Below are the code and all the weights of a small trained network. Each question names an input and a class and asks about switching units off, where a switched-off unit gives its printed mean instead of its output.

import numpy as np


def w(rows, s, z=0):
    codes = np.array(rows[::2]) - 128.0
    scale = np.full(codes.shape[1], s)
    scale[-1] = z or s
    return codes * scale


def f(y):
    return y / 2 * (1 + np.tanh(0.7978845608 * (y + 0.044715 * y**3)))


def log_softmax(a):
    a = a - a.max(-1, keepdims=True)
    return a - np.log(np.exp(a).sum(-1, keepdims=True))


def net(x, mask):
    res = np.array(x, float).reshape(1, 8) / 4 @ E
    y = f(res @ A[0][:, :-1].T + A[0][:, -1])
    res = res + np.where(mask, y, B[0][:, -1]) @ B[0][:, :-1]
    return log_softmax(res[-1] @ U[:, :-1].T + U[:, -1])


A, B = {}, {}
E = w([
[182,222,65],'x0',
[128,129,129],'x1',
[127,128,126],'x2',
[171,51,11],'x3',
[128,128,129],'x4',
[3,160,44],'x5',
[128,128,129],'x6',
[129,128,129],'x7',
],0.013)
A[0] = w([
[51,60,142,143],'neuron 0',
[122,118,91,103],'neuron 1',
[2,122,112,145],'neuron 2',
[115,144,167,161],'neuron 3',
[185,50,207,219],'neuron 4',
[63,187,64,117],'neuron 5',
[137,156,177,228],'neuron 6',
[97,74,89,72],'neuron 7',
[161,44,69,242],'neuron 8',
[68,168,141,188],'neuron 9',
[74,206,41,54],'neuron 10',
[58,172,69,168],'neuron 11',
[193,145,175,149],'neuron 12',
[95,157,94,146],'neuron 13',
[171,153,88,109],'neuron 14',
[138,177,185,178],'neuron 15',
[143,104,74,170],'neuron 16',
[183,201,97,254],'neuron 17',
[188,176,117,128],'neuron 18',
[221,75,125,132],'neuron 19',
],0.016,0.0061)
B[0] = w([
[105,217,83,208],'neuron 0',
[145,94,128,158],'neuron 1',
[61,195,105,253],'neuron 2',
[122,73,132,174],'neuron 3',
[254,48,118,240],'neuron 4',
[64,36,138,229],'neuron 5',
[138,66,192,200],'neuron 6',
[100,74,94,181],'neuron 7',
[220,138,43,246],'neuron 8',
[77,106,138,204],'neuron 9',
[147,29,205,232],'neuron 10',
[28,25,131,235],'neuron 11',
[180,124,174,204],'neuron 12',
[62,43,101,181],'neuron 13',
[148,179,156,174],'neuron 14',
[109,81,147,208],'neuron 15',
[184,92,78,195],'neuron 16',
[148,165,193,226],'neuron 17',
[144,249,157,185],'neuron 18',
[202,170,127,215],'neuron 19',
],0.0082,0.017)
U = w([
[154,25,116,253],'0',
[195,106,77,121],'1',
[33,174,136,103],'2',
[96,105,2,54],'3',
[162,170,198,83],'4',
[199,210,80,70],'5',
[92,83,152,98],'6',
],0.012,0.0033)

Each question gives the input, the list of numbers given to net, and the class t.
The units are the neurons (one row each of A and B). Each row of codes is followed by its name. A weight is (code - 128) times the scale printed after its matrix; where a second scale follows, it is the last column's (A, B and U).
mask holds one flag per neuron, in row order. A switched-off neuron (its flag False) gives its mean, the last column of its row in B, instead of its output. The means were averaged over made-up inputs and are rounded, as every weight is.
A unit's drop is (log p(t) with every unit on - log p(t) with that unit switched off) / (log p(t) with every unit on - log p(t) with every unit switched off).
The circuit of an input: a set's keep is (log p(t) with only the set's units on - log p(t) with every unit switched off) / (log p(t) with every unit on - log p(t) with every unit switched off). Starting from the 12 units with the biggest drops (on a tie, the unit counted first), units are removed one at a time, each time the one whose removal leaves the highest keep (on an exact tie, the one counted first), for as long as the keep stays at least 0.8.
units of the circuit, in order: the units of the circuit, biggest drop first
top k neurons: the k neurons with the biggest drops, biggest first
drop when u is switched off: that unit's drop, to one decimal
input [7,5,3,3,-7,6,-4,-8], class 0: units of the circuit, in order	neuron 10
input [3,-7,-8,-1,-3,2,6,-7], class 6: units of the circuit, in order	neuron 4; neuron 8
input [-1,-2,1,-2,-1,1,-5,-1], class 2: units of the circuit, in order	neuron 4; neuron 10
input [-6,-6,5,1,-8,6,0,-6], class 3: top 2 neurons	neuron 17; neuron 7
input [-1,1,7,-4,-6,4,7,6], class 2: top 2 neurons	neuron 4; neuron 2
input [1,-4,-5,-5,6,-1,4,1], class 4: top 4 neurons	neuron 11; neuron 5; neuron 13; neuron 10
input [8,-1,4,-2,0,3,-7,-2], class 6: top 2 neurons	neuron 10; neuron 4
input [4,-2,7,-8,-7,7,3,-4], class 6: top 2 neurons	neuron 10; neuron 5
input [-1,-5,4,-8,1,4,5,-5], class 2: top 2 neurons	neuron 2; neuron 4
input [5,3,4,-4,-3,0,-4,5], class 4: top 2 neurons	neuron 17; neuron 18
input [-3,6,-5,5,0,1,6,-2], class 3: drop when neuron 0 is switched off	0.0
input [6,-7,5,5,8,5,-3,-2], class 0: drop when neuron 10 is switched off	0.7
input [7,4,6,1,-8,-8,-2,5], class 5: drop when neuron 18 is switched off	0.1
input [-2,0,2,3,-6,7,-4,1], class 3: units of the circuit, in order	neuron 2
